[128 = 0]

[175 103 123  74  93 158 138  89  80 127 158 101 135 114 188 123 133  56
 120 157 135 124] : W D
[162  97 135  32 132 160 134 115 100 129 143 118 127 114 187 122 134  84
 114 149 138 125] : W D
[204 136  92  89  78 130 155  75 108 106 152  82 132 106 185 121 164  58
 119 152 129 112] : N X
[173 132  96 125  90 164 132 100 100 102 172 125 135  97 174 142 156  21
 110 157 135 122] : W A
[146 140 117 116 102 120 131 117 140 146 125 124 122 119 157 120 155  91
 100 130 130 120] : N X
[151 108 103  86 151 131 159 112 100  95 131 131 118 119 153 132 148 138
 110 129 134 134] : W A
[143 155 106  99 138 100 154 114 116 114 142 147 123 110 141 118 149 146
 121 110 155 119] : N X
[146 125 104 123 115 144 124 101 126 100 157 114 131 114 171 133 143  53
 117 139 125 141] : W A
[126 110 125 132 126 150 114  98 144 131 141 122 123 131 188 131 142  67
 115 127 123 153] : W D
[125 154 127 160 112 139 146 123 151 146 137 150 148 127 127 138 121 111
 123 132 114 117] : N K
[213  93  83  23 121 144 161  39  80  79 153  57 142 108 252 120 164  75
 114 160 140 134] : W A
[153 108 130 140  84 154 132  61 141 142 168  89 130 124 178 125 149  50
 135 147 106 136] : N X
[118 157 111 121 133 133 134 107 137 138 127 130 129 123 115 126 120 131
 120 115 136 124] : N K
[141 140 131 127  85 152 135  88 116 140 160 102 139 126 150 130 125  71
 142 136 123 119] : N K

[121 125 124 118 134 125 135 130 138 128 125 131 130 157 126 132 120 121
 117 129 118 136] : (20) P
[132 122 139 108 130 120 139 133 133 128 132 130 124 148 132 132 124 134
 116  68 119 109] : (27) F
[126 116 143 113 127 108 135 114 124 117 136 113 129 131 129 130 122 138
 144  93 117 115] : (27) G
[116 156 130 118 137 109 137 122 136 136 109 126 123 164 130 125 113 125
 108 136 129 126] : (20) S
[124 134 129 127 137 108 128 126 137 128 119 134 129 167 126 128 119 113
 105 133 108 132] : (20) H
[119 106 131 124 141 109 133 109 134 128 127 125 124 174 128 124 121 118
 107 131 106 147] : (20) H
[130 138 126 113 126 134 131 134 131 139 121 134 126 137 127 130 118 125
 112 132 119 130] : (20) S
[121 114 139 107 129 123 145 127 132 124 123 115 123 133 126 126 118 138
 115 100 119 110] : (27) F
[127 125 141 126 130 111 135 124 121 126 130 126 116 133 131 125 125 141
 127  96 124 112] : (27) Z
[122 118 141 119 131 113 145 126 128 129 131 125 123 132 129 130 125 140
 118 103 126 107] : (27) Z
[119 123 133 114 130 142 139 142 142 135 120 134 118 159 116 123 117 118
  98 121 125 125] : (20) S
[133 141 134 114 125 114 136 133 141 126 132 122 127 121 127 129 123 139
 122 110 124 102] : (27) Z
[122 112 133 118 133 104 134 123 136 119 132 126 127 158 126 129 120 122
 119 112 114 133] : (20) P
[126 126 130 121 142 120 137 111 144 120 124 126 124 155 121 127 116 113
 121 148 111 120] : (20) S
[127 143 141  88 122 134 137 146 144 126 122 121 121 140 132 130 117 139
 120  71 127  83] : (27) F
[125 149 128 117 138 135 136 119 139 140 116 132 123 153 130 128 114 121
 111 135 108 117] : (20) H
[121 110 132 129 138 104 133 121 134 128 127 125 120 159 129 125 136 112
 117 129 128 132] : (20) P
[128 110 139 115 127 110 140 124 126 119 138 116 122 142 123 136 121 133
 128  73 121 109] : (27) G
[133 160 131 113 123 134 137 124 139 135 117 123 126 112 129 128 116 134
 121 106 123  99] : (27) Z
[127 140 134 116 129 124 132 134 130 131 129 120 127 132 128 126 124 138
 128 102 122 109] : (27) F
[124 101 140 110 123 107 141 123 129 126 133 118 120 143 126 131 123 139
 125  72 116 116] : (27) G
[131 128 135 104 128 115 138 127 130 132 125 121 127 147 120 129 114 135
 131  90 115 113] : (27) G
[127 117 130 111 121 121 124 129 133 125 128 117 125 131 127 129 124 139
 142 121 125 118] : (27) Z
[129 123 137 121 133 113 132 126 127 125 134 119 120 125 129 134 129 139
 130  93 133 110] : (27) Z
[122 144 126 121 130 132 134 130 136 142 111 131 126 138 126 121 112 122
 114 157 118 122] : (20) S
[125 134 129 122 130 135 129 128 138 136 113 132 125 147 129 128 125 127
 115 138 121 125] : (20) S
[114 113 132 121 132 118 138 130 145 129 111 129 129 168 128 127 114 105
 111 136 118 118] : (20) H
[124 115 136 127 139 114 134 115 132 125 127 126 126 162 130 129 121 111
 115 124 120 122] : (20) H
[123 134 128 123 138 111 127 126 147 124 119 123 128 149 124 126 114 113
 123 134 115 122] : (20) H
[126 145 132 107 131 120 138 132 134 136 122 125 124 127 124 130 117 137
 120 113 122 102] : (27) Z
